Here is a tiny trained network, its code and every weight. The questions are about switching its units off for an input and a class, where a switched-off unit gives its printed mean instead of its output.

import numpy as np


def w(rows, s, z=0):
    codes = np.array(rows[::2]) - 128.0
    scale = np.full(codes.shape[1], s)
    scale[-1] = z or s
    return codes * scale


def f(y):
    return np.maximum(y, 0)


def log_softmax(a):
    a = a - a.max(-1, keepdims=True)
    return a - np.log(np.exp(a).sum(-1, keepdims=True))


def net(x, mask):
    res = np.array(x, float).reshape(1, 4) / 4 @ E
    y = f(res @ A[0][:, :-1].T + A[0][:, -1])
    res = res + np.where(mask, y, B[0][:, -1]) @ B[0][:, :-1]
    return log_softmax(res[-1] @ U[:, :-1].T + U[:, -1])


A, B = {}, {}
E = w([
[51,86,44,14,208,104,207,72,123],'x0',
[179,191,177,206,185,6,231,138,45],'x1',
[78,1,154,190,140,95,49,67,41],'x2',
[237,190,158,72,174,204,78,26,76],'x3',
],0.0063)
A[0] = w([
[157,189,184,151,181,42,199,110,53,114],'n0',
[80,87,93,176,94,68,70,66,81,80],'n1',
[85,88,103,85,31,229,76,109,206,53],'n2',
[232,141,124,91,169,164,127,49,80,131],'n3',
[166,160,141,215,53,157,67,168,155,140],'n4',
[55,113,99,168,115,104,183,203,197,93],'n5',
[178,254,87,43,114,145,185,179,200,112],'n6',
[72,59,93,137,81,110,170,237,133,131],'n7',
[60,79,149,145,165,100,76,77,77,111],'n8',
[149,223,92,93,116,156,155,184,231,62],'n9',
[80,115,67,75,165,82,141,134,126,46],'n10',
[152,169,193,229,52,107,92,137,100,128],'n11',
[183,166,194,192,79,165,105,205,169,62],'n12',
[99,92,149,105,72,90,156,162,132,255],'n13',
[92,96,109,62,23,194,79,112,161,178],'n14',
[221,196,190,75,160,196,126,2,106,64],'n15',
[68,42,181,172,126,99,21,64,36,121],'n16',
[83,97,135,51,81,201,53,125,185,75],'n17',
[67,96,74,204,83,71,210,180,155,70],'n18',
[69,108,56,80,231,90,205,57,157,82],'n19',
[80,97,112,160,86,91,180,178,177,53],'n20',
[133,197,122,41,101,179,137,172,233,190],'n21',
[95,72,115,154,79,109,172,187,142,88],'n22',
[54,107,71,43,199,98,193,115,95,105],'n23',
[102,87,82,75,219,150,200,50,139,93],'n24',
[194,91,250,168,38,149,89,174,116,79],'n25',
[227,136,135,40,180,153,104,51,61,134],'n26',
[160,207,168,193,182,30,242,139,80,100],'n27',
[199,106,180,195,214,23,245,125,53,70],'n28',
[153,151,167,224,31,120,59,175,169,87],'n29',
[75,100,131,136,163,112,147,223,122,170],'n30',
[150,58,109,184,145,88,67,73,94,95],'n31',
[178,234,95,89,132,135,211,230,186,112],'n32',
[106,70,119,137,71,85,176,249,167,142],'n33',
[66,115,80,161,82,45,108,176,183,95],'n34',
],0.006,0.0037)
B[0] = w([
[119,26,146,136,50,129,191,40,228,226],'n0',
[82,181,66,157,100,42,133,163,95,180],'n1',
[83,25,144,112,73,67,155,49,246,241],'n2',
[171,218,198,207,113,171,57,104,169,232],'n3',
[86,104,131,30,228,179,193,211,135,242],'n4',
[133,204,175,182,111,172,83,91,128,205],'n5',
[66,152,32,160,94,27,114,163,22,244],'n6',
[171,205,163,166,120,203,97,69,120,213],'n7',
[104,157,54,151,134,30,132,173,41,191],'n8',
[3,110,55,166,110,41,96,154,70,212],'n9',
[43,182,212,77,183,141,170,168,143,159],'n10',
[99,96,154,52,194,186,212,162,134,234],'n11',
[30,130,178,47,189,152,180,158,76,225],'n12',
[229,191,112,165,134,184,97,154,168,209],'n13',
[157,59,104,153,96,93,219,71,220,253],'n14',
[130,208,220,213,127,131,37,65,120,251],'n15',
[71,135,39,198,153,20,104,188,12,237],'n16',
[88,51,143,155,100,125,159,44,187,230],'n17',
[146,178,192,165,122,144,49,112,180,205],'n18',
[65,135,180,50,196,201,185,200,143,208],'n19',
[130,188,217,168,136,147,35,77,148,182],'n20',
[121,105,73,173,143,82,141,125,88,254],'n21',
[163,178,187,156,112,153,85,113,119,182],'n22',
[103,139,172,51,221,210,204,209,110,206],'n23',
[86,155,210,104,236,185,177,200,99,206],'n24',
[33,156,171,30,217,144,196,185,114,226],'n25',
[183,221,203,205,150,176,19,115,175,250],'n26',
[122,5,139,133,89,109,193,31,182,246],'n27',
[85,42,103,107,86,114,159,59,216,238],'n28',
[63,110,170,59,223,172,185,185,148,242],'n29',
[196,181,156,158,120,179,78,105,152,189],'n30',
[73,149,69,195,101,58,128,152,82,185],'n31',
[32,95,22,176,76,47,110,124,28,239],'n32',
[187,217,163,206,122,130,77,103,118,226],'n33',
[154,199,177,178,145,170,88,75,140,198],'n34',
],0.0047,0.0065)
U = w([
[151,210,185,166,127,155,66,97,137,101],'0',
[93,118,161,24,209,159,184,204,111,103],'1',
[120,8,120,121,72,106,166,60,192,103],'2',
[92,132,27,155,112,56,115,160,18,105],'3',
[184,121,82,131,134,146,141,154,121,251],'4',
[249,91,106,11,36,143,102,169,59,38],'5',
],0.012)

Each question gives the input, the list of numbers given to net, and the class t.
The units are the neurons (one row each of A and B). Each row of codes is followed by its name. A weight is (code - 128) times the scale printed after its matrix; where a second scale follows, it is the last column's (A, B and U).
mask holds one flag per neuron, in row order. A switched-off neuron (its flag False) gives its mean, the last column of its row in B, instead of its output. The means were averaged over made-up inputs and are rounded, as every weight is.
A unit's drop is (log p(t) with every unit on - log p(t) with that unit switched off) / (log p(t) with every unit on - log p(t) with every unit switched off).
The circuit of an input: a set's keep is (log p(t) with only the set's units on - log p(t) with every unit switched off) / (log p(t) with every unit on - log p(t) with every unit switched off). Starting from the 12 units with the biggest drops (on a tie, the unit counted first), units are removed one at a time, each time the one whose removal leaves the highest keep (on an exact tie, the one counted first), for as long as the keep stays at least 0.8.
units of the circuit, in order: the units of the circuit, biggest drop first
most important unit: the unit with the biggest drop
top k neurons: the k neurons with the biggest drops, biggest first
drop of u: that unit's drop, to one decimal
input [-5,-7,3,2], class 2: top 3 neurons => n2, n14, n17
input [-8,1,1,-7], class 1: top 2 neurons => n29, n4
input [7,-5,8,2], class 3: top 2 neurons => n16, n8
input [1,8,7,4], class 2: units of the circuit, in order => n28
input [-2,-6,7,-6], class 3: top 4 neurons => n16, n8, n1, n26
input [-7,-1,7,2], class 1: units of the circuit, in order => n25, n11
input [6,7,4,7], class 0: top 2 neurons => n26, n3
input [-3,2,-6,5], class 3: units of the circuit, in order => n6, n32
input [7,-1,-6,7], class 0: top 3 neurons => n15, n26, n3
input [4,6,-8,-5], class 3: top 2 neurons => n32, n6
input [7,-2,8,6], class 3: top 2 neurons => n16, n8
input [-2,-4,4,3], class 2: units of the circuit, in order => n14, n33
input [3,0,4,2], class 3: units of the circuit, in order => n16, n8
input [5,5,-7,3], class 3: units of the circuit, in order => n32
input [0,8,-7,-4], class 2: top 2 neurons => n27, n0
input [7,5,-5,7], class 0: top 4 neurons => n15, n26, n3, n4
input [8,3,4,-5], class 1: top 2 neurons => n23, n19
input [7,0,6,-6], class 1: top 2 neurons => n23, n19
input [5,-8,-7,-6], class 2: top 2 neurons => n2, n14
input [0,-5,-3,-3], class 2: most important unit => n2
input [-6,-8,-5,3], class 2: drop of n17 => 0.1
input [5,-1,-6,4], class 3: drop of n32 => 0.2
input [3,-1,4,-5], class 0: drop of n33 => 0.0
